Below are the code and all the weights of a small trained network. Each question names an input and a class and asks about switching units off, where a switched-off unit gives its printed mean instead of its output.

import numpy as np


def w(rows, s, z=0):
    codes = np.array(rows[::2]) - 128.0
    scale = np.full(codes.shape[1], s)
    scale[-1] = z or s
    return codes * scale


def norm(h):
    return h / np.sqrt((h * h).mean(-1, keepdims=True) + 1e-5)


def f(y):
    return np.maximum(y, 0)


def log_softmax(a):
    a = a - a.max(-1, keepdims=True)
    return a - np.log(np.exp(a).sum(-1, keepdims=True))


def net(x, mask):
    res = np.array(x, float).reshape(1, 2) / 4 @ E
    u = 0
    for l in range(3):
        y = f(norm(res) @ A[l][:, :-1].T + A[l][:, -1])
        res = res + np.where(mask[u : u + 3], y, B[l][:, -1]) @ B[l][:, :-1]
        u += 3
    return log_softmax(norm(res)[-1] @ U[:, :-1].T + U[:, -1])


A, B = {}, {}
E = w([
[147,253,160,181,162,92,134,52],'x0',
[236,60,137,195,147,165,73,116],'x1',
],0.004)
A[0] = w([
[135,170,172,140,125,88,119,108,54],'0.n1',
[41,165,32,37,69,128,162,196,2],'0.n2',
[21,92,125,2,192,118,222,178,1],'0.n3',
],0.0067,0.0054)
B[0] = w([
[157,128,195,121,70,149,181,122,161],'0.n1',
[133,213,69,2,95,66,190,212,251],'0.n2',
[128,239,33,136,179,72,193,172,255],'0.n3',
],0.01,0.0056)
A[1] = w([
[181,134,177,191,131,81,107,73,60],'1.n1',
[86,153,164,172,137,63,100,57,122],'1.n2',
[52,3,106,74,10,139,133,233,2],'1.n3',
],0.0065,0.0045)
B[1] = w([
[137,151,92,159,133,101,120,151,254],'1.n1',
[127,59,151,75,77,141,153,135,202],'1.n2',
[207,62,145,31,179,247,146,163,231],'1.n3',
],0.011,0.003)
A[2] = w([
[126,140,7,214,207,111,3,142,68],'2.n1',
[14,189,2,59,202,60,117,183,4],'2.n2',
[14,142,163,52,115,161,182,114,9],'2.n3',
],0.0083,0.0034)
B[2] = w([
[108,142,95,180,249,88,36,113,176],'2.n1',
[70,210,38,110,77,108,165,188,254],'2.n2',
[80,74,145,107,174,178,96,87,161],'2.n3',
],0.012,0.0098)
U = w([
[202,27,91,44,162,230,151,212,212],'0',
[34,28,103,156,27,35,97,139,3],'1',
[25,79,231,31,74,187,212,28,103],'2',
[51,21,52,147,39,32,127,81,3],'3',
[176,142,69,224,222,65,40,82,214],'4',
[214,218,212,223,30,47,209,39,146],'5',
[53,29,71,138,45,31,117,120,3],'6',
[29,229,7,15,57,62,208,224,177],'7',
],0.011,0.0079)

Each question gives the input, the list of numbers given to net, and the class t.
The units are the neurons (one row each of A and B). Each row of codes is followed by its name. A weight is (code - 128) times the scale printed after its matrix; where a second scale follows, it is the last column's (A, B and U).
mask holds one flag per neuron, layer by layer. A switched-off neuron (its flag False) gives its mean, the last column of its row in B, instead of its output. The means were averaged over made-up inputs and are rounded, as every weight is.
A unit's drop is (log p(t) with every unit on - log p(t) with that unit switched off) / (log p(t) with every unit on - log p(t) with every unit switched off).
The circuit of an input: a set's keep is (log p(t) with only the set's units on - log p(t) with every unit switched off) / (log p(t) with every unit on - log p(t) with every unit switched off). Starting from all 9 units, units are removed one at a time, each time the one whose removal leaves the highest keep (on an exact tie, the one counted first), for as long as the keep stays at least 0.8.
units of the circuit, in order: the units of the circuit, biggest drop first
most important unit: the unit with the biggest drop
k most important neurons: the k neurons with the biggest drops, biggest first
drop when u is switched off: that unit's drop, to one decimal
input [8,-8], class 2: most important unit	0.n3
input [-2,3], class 0: 2 most important neurons	0.n3, 2.n2
input [8,-2], class 2: units of the circuit, in order	1.n2, 2.n2, 0.n3, 0.n2
input [-4,7], class 0: units of the circuit, in order	0.n3, 2.n2
input [-6,1], class 0: units of the circuit, in order	1.n3, 0.n3, 2.n2
input [2,-1], class 2: units of the circuit, in order	0.n3, 2.n2, 0.n2, 2.n1
input [7,-1], class 5: 3 most important neurons	2.n2, 0.n1, 1.n1
input [5,3], class 5: 2 most important neurons	2.n2, 1.n2
input [3,1], class 5: 2 most important neurons	2.n2, 0.n2
input [8,6], class 5: 2 most important neurons	1.n2, 0.n1
input [5,0], class 5: 3 most important neurons	2.n2, 0.n2, 1.n1
input [4,2], class 5: 3 most important neurons	2.n2, 2.n1, 0.n2
input [0,2], class 4: 2 most important neurons	0.n2, 0.n3
input [8,7], class 4: most important unit	1.n1
input [7,3], class 5: 2 most important neurons	2.n2, 1.n2
input [0,0], class 0: 4 most important neurons	2.n2, 0.n3, 0.n2, 2.n1
input [-3,4], class 0: drop when 0.n3 is switched off	1.0
input [-6,5], class 0: drop when 0.n3 is switched off	0.1
input [1,5], class 4: drop when 0.n3 is switched off	0.0
input [7,-6], class 2: drop when 0.n2 is switched off	0.6
input [1,8], class 4: most important unit	0.n2
